Below are the code and all the weights of a small trained network. Each question names an input and a class and asks about switching units off, where a switched-off unit gives its printed mean instead of its output.

import numpy as np


def w(rows, s, z=0):
    codes = np.array(rows[::2]) - 128.0
    scale = np.full(codes.shape[1], s)
    scale[-1] = z or s
    return codes * scale


def norm(h):
    return h / np.sqrt((h * h).mean(-1, keepdims=True) + 1e-5)


def f(y):
    return y / 2 * (1 + np.tanh(0.7978845608 * (y + 0.044715 * y**3)))


def log_softmax(a):
    a = a - a.max(-1, keepdims=True)
    return a - np.log(np.exp(a).sum(-1, keepdims=True))


def net(x, mask):
    res = np.array(x, float).reshape(1, 8) / 4 @ E
    u = 0
    for l in range(3):
        y = f(norm(res) @ A[l][:, :-1].T + A[l][:, -1])
        res = res + np.where(mask[u : u + 5], y, B[l][:, -1]) @ B[l][:, :-1]
        u += 5
    return log_softmax(norm(res)[-1] @ U[:, :-1].T + U[:, -1])


A, B = {}, {}
E = w([
[92,54,78,137,122,135,254,115],'x0',
[114,161,16,44,151,229,58,138],'x1',
[84,160,167,67,182,169,133,119],'x2',
[77,133,174,29,189,159,88,126],'x3',
[112,96,123,102,153,63,120,150],'x4',
[200,96,133,111,129,73,112,225],'x5',
[184,161,115,151,168,142,112,54],'x6',
[115,126,129,114,156,127,153,93],'x7',
],0.0068)
A[0] = w([
[25,166,104,251,175,115,103,235,10],'L0N0',
[156,35,165,57,142,159,126,104,34],'L0N1',
[66,253,138,158,140,87,172,63,60],'L0N2',
[202,71,62,132,145,132,178,183,254],'L0N3',
[189,168,146,53,49,125,152,55,136],'L0N4',
],0.005,0.002)
B[0] = w([
[200,144,102,173,185,183,107,115,120],'L0N0',
[165,76,123,254,90,229,95,216,124],'L0N1',
[125,90,128,171,73,185,61,94,160],'L0N2',
[198,173,39,61,123,158,145,98,254],'L0N3',
[80,97,165,37,145,103,116,125,139],'L0N4',
],0.0092,0.0027)
A[1] = w([
[88,98,71,58,119,205,95,130,76],'L1N0',
[95,90,254,146,171,153,111,172,3],'L1N1',
[212,119,98,145,111,103,212,139,112],'L1N2',
[176,139,90,152,96,100,21,147,43],'L1N3',
[69,154,211,203,152,181,115,28,101],'L1N4',
],0.0085,0.002)
B[1] = w([
[145,88,55,126,201,139,111,232,249],'L1N0',
[110,166,219,51,226,131,237,104,190],'L1N1',
[181,78,170,160,65,68,255,100,246],'L1N2',
[93,202,196,191,101,80,85,195,194],'L1N3',
[78,11,121,107,81,118,36,15,254],'L1N4',
],0.0087,0.005)
A[2] = w([
[98,151,182,28,169,90,163,109,2],'L2N0',
[118,184,2,90,186,191,125,190,13],'L2N1',
[123,182,155,133,124,73,111,168,17],'L2N2',
[131,126,121,169,53,100,223,133,135],'L2N3',
[84,90,109,89,91,136,102,54,67],'L2N4',
],0.0089,0.0021)
B[2] = w([
[139,160,209,132,138,225,176,223,174],'L2N0',
[96,104,5,119,198,254,83,120,250],'L2N1',
[134,216,113,216,63,146,118,179,146],'L2N2',
[138,124,100,58,183,97,143,56,253],'L2N3',
[86,128,222,255,67,122,52,89,196],'L2N4',
],0.0089,0.006)
U = w([
[190,144,89,134,105,44,222,94,186],'0',
[125,143,26,122,179,190,86,166,247],'1',
[104,170,211,100,177,170,173,165,15],'2',
[168,247,135,184,95,62,74,186,5],'3',
[80,120,167,172,91,115,53,53,222],'4',
],0.015,0.0018)

Each question gives the input, the list of numbers given to net, and the class t.
The units are the neurons (one row each of A and B). Each row of codes is followed by its name. A weight is (code - 128) times the scale printed after its matrix; where a second scale follows, it is the last column's (A, B and U).
mask holds one flag per neuron, layer by layer. A switched-off neuron (its flag False) gives its mean, the last column of its row in B, instead of its output. The means were averaged over made-up inputs and are rounded, as every weight is.
A unit's drop is (log p(t) with every unit on - log p(t) with that unit switched off) / (log p(t) with every unit on - log p(t) with every unit switched off).
The circuit of an input: a set's keep is (log p(t) with only the set's units on - log p(t) with every unit switched off) / (log p(t) with every unit on - log p(t) with every unit switched off). Starting from the 12 units with the biggest drops (on a tie, the unit counted first), units are removed one at a time, each time the one whose removal leaves the highest keep (on an exact tie, the one counted first), for as long as the keep stays at least 0.8.
units of the circuit, in order: the units of the circuit, biggest drop first
most important unit: the unit with the biggest drop
top k neurons: the k neurons with the biggest drops, biggest first
drop of u: that unit's drop, to one decimal
input [4,-2,8,0,-8,7,-2,2], class 0: most important unit => L0N3
input [-6,-2,6,2,-8,6,6,-7], class 2: top 2 neurons => L1N1, L0N3
input [7,0,8,-6,1,-3,4,1], class 4: units of the circuit, in order => L0N2, L2N4, L1N4
input [-4,-1,8,-5,-8,2,-3,4], class 4: top 2 neurons => L1N4, L0N2
input [-6,4,0,-4,-7,-4,0,-5], class 4: units of the circuit, in order => L0N3, L2N1
input [-8,-7,-8,8,8,-1,5,7], class 2: top 3 neurons => L1N1, L2N0, L0N3
input [3,4,1,-7,8,-3,8,3], class 0: top 2 neurons => L1N2, L1N0
input [-2,-8,2,-3,2,-1,-4,-8], class 2: top 4 neurons => L1N1, L0N3, L2N0, L1N4
input [6,0,7,-1,7,-5,-2,5], class 4: top 2 neurons => L0N3, L2N4
input [-5,-1,-4,-3,2,-1,2,1], class 3: drop of L0N1 => 0.0
input [-1,5,-3,-4,-1,8,7,8], class 0: drop of L1N2 => 1.2
input [-3,3,-4,-6,-1,-1,5,-6], class 3: drop of L1N3 => 1.2
input [-8,1,-3,5,-8,3,3,2], class 3: drop of L2N1 => 0.1
input [-8,6,2,-7,7,8,5,-5], class 3: units of the circuit, in order => L1N3
